-18; 2; 4; -7; 22
13; 1; -10; 12; -27
-2; -1; -4; -21; -9
35; -5; -16; -4; -59
-22; 4; 8; 4; 35
->
-18; 2; 4; -7; 22
-2; -1; -4; -21; -9
-22; 4; 8; 4; 35

15; 6; 4; -16; -13; 0; 58; -35; 25; -5; 18; 20
8; 3; 25; 24; 10; -1; -5; -32; -7; 0; 31; 17
-4; -4; 14; 10; 11; 1; 27; -1; -1; -6; 25; 4
55; 14; -12; 21; 14; 17; 19; 11; 30; -6; -20; 36
0; -11; 9; -19; -7; -1; 4; -36; -2; -29; -14; 2
->
15; 6; 4; -16; -13; 0; 58; -35; 25; -5; 18; 20
-4; -4; 14; 10; 11; 1; 27; -1; -1; -6; 25; 4
0; -11; 9; -19; -7; -1; 4; -36; -2; -29; -14; 2

9; 34; 22; 4; 44; 26; 5
28; 24; -17; 11; 1; -53; 39
52; 5; 47; -8; -2; 63; 9
0; -13; -23; 11; -39; -49; 5
28; 8; 28; -14; -13; 33; 19
17; 28; 1; 8; 23; -7; 17
40; 15; -29; 2; -12; -66; 59
->
9; 34; 22; 4; 44; 26; 5
52; 5; 47; -8; -2; 63; 9
28; 8; 28; -14; -13; 33; 19
40; 15; -29; 2; -12; -66; 59

6; 13; -4; 4; -4; 4; -2; -15; 24; 28; 6; 22; 5; 11; 0; 10
24; 58; 7; 1; 2; -4; 6; -4; -9; -16; 9; 5; 5; -2; 5; 6
->
6; 13; -4; 4; -4; 4; -2; -15; 24; 28; 6; 22; 5; 11; 0; 10

-30; -37; -5; -16; 69; 1; 0; -15; -41; 54; -12; -32
5; 17; -11; 32; 52; -37; -5; -7; -6; 14; -12; 29
-22; 26; 16; 24; 26; -9; -26; 0; 9; -22; -29; 20
33; -2; 0; -16; 0; 2; -3; 20; 11; 3; 25; 26
4; -21; 3; -23; 25; 6; -8; -3; -26; 34; 2; -20
->
-30; -37; -5; -16; 69; 1; 0; -15; -41; 54; -12; -32
-22; 26; 16; 24; 26; -9; -26; 0; 9; -22; -29; 20
4; -21; 3; -23; 25; 6; -8; -3; -26; 34; 2; -20

-47; 15; -12; 37; -19
-19; 63; -15; -31; 42
58; -12; 29; -57; 36
-7; 2; 9; -6; 1
15; -9; -46; 6; 1
2; -4; -59; 3; 0
60; -11; 23; -42; 38
-1; -3; 0; -10; 1
-14; 9; 35; 0; 15
18; -21; 10; 8; -23
->
-47; 15; -12; 37; -19
58; -12; 29; -57; 36
15; -9; -46; 6; 1
60; -11; 23; -42; 38
-14; 9; 35; 0; 15

-6; 16; 32; -7; -10; 2; -25; 13
-13; 18; 4; -2; 1; 57; 32; 40
10; -19; -8; -14; 8; 0; -8; -10
->
-6; 16; 32; -7; -10; 2; -25; 13
10; -19; -8; -14; 8; 0; -8; -10

-11; 2; 0; -11; -15; -9; 0; -23; -18; 3; -3; 0; 17; 19
-57; -13; 0; -24; -32; 0; -6; -21; 11; 27; 46; 0; 18; -19
-23; -10; 15; 9; 31; 0; -7; -21; -5; 15; 5; 25; 0; -16
->
-11; 2; 0; -11; -15; -9; 0; -23; -18; 3; -3; 0; 17; 19
-23; -10; 15; 9; 31; 0; -7; -21; -5; 15; 5; 25; 0; -16
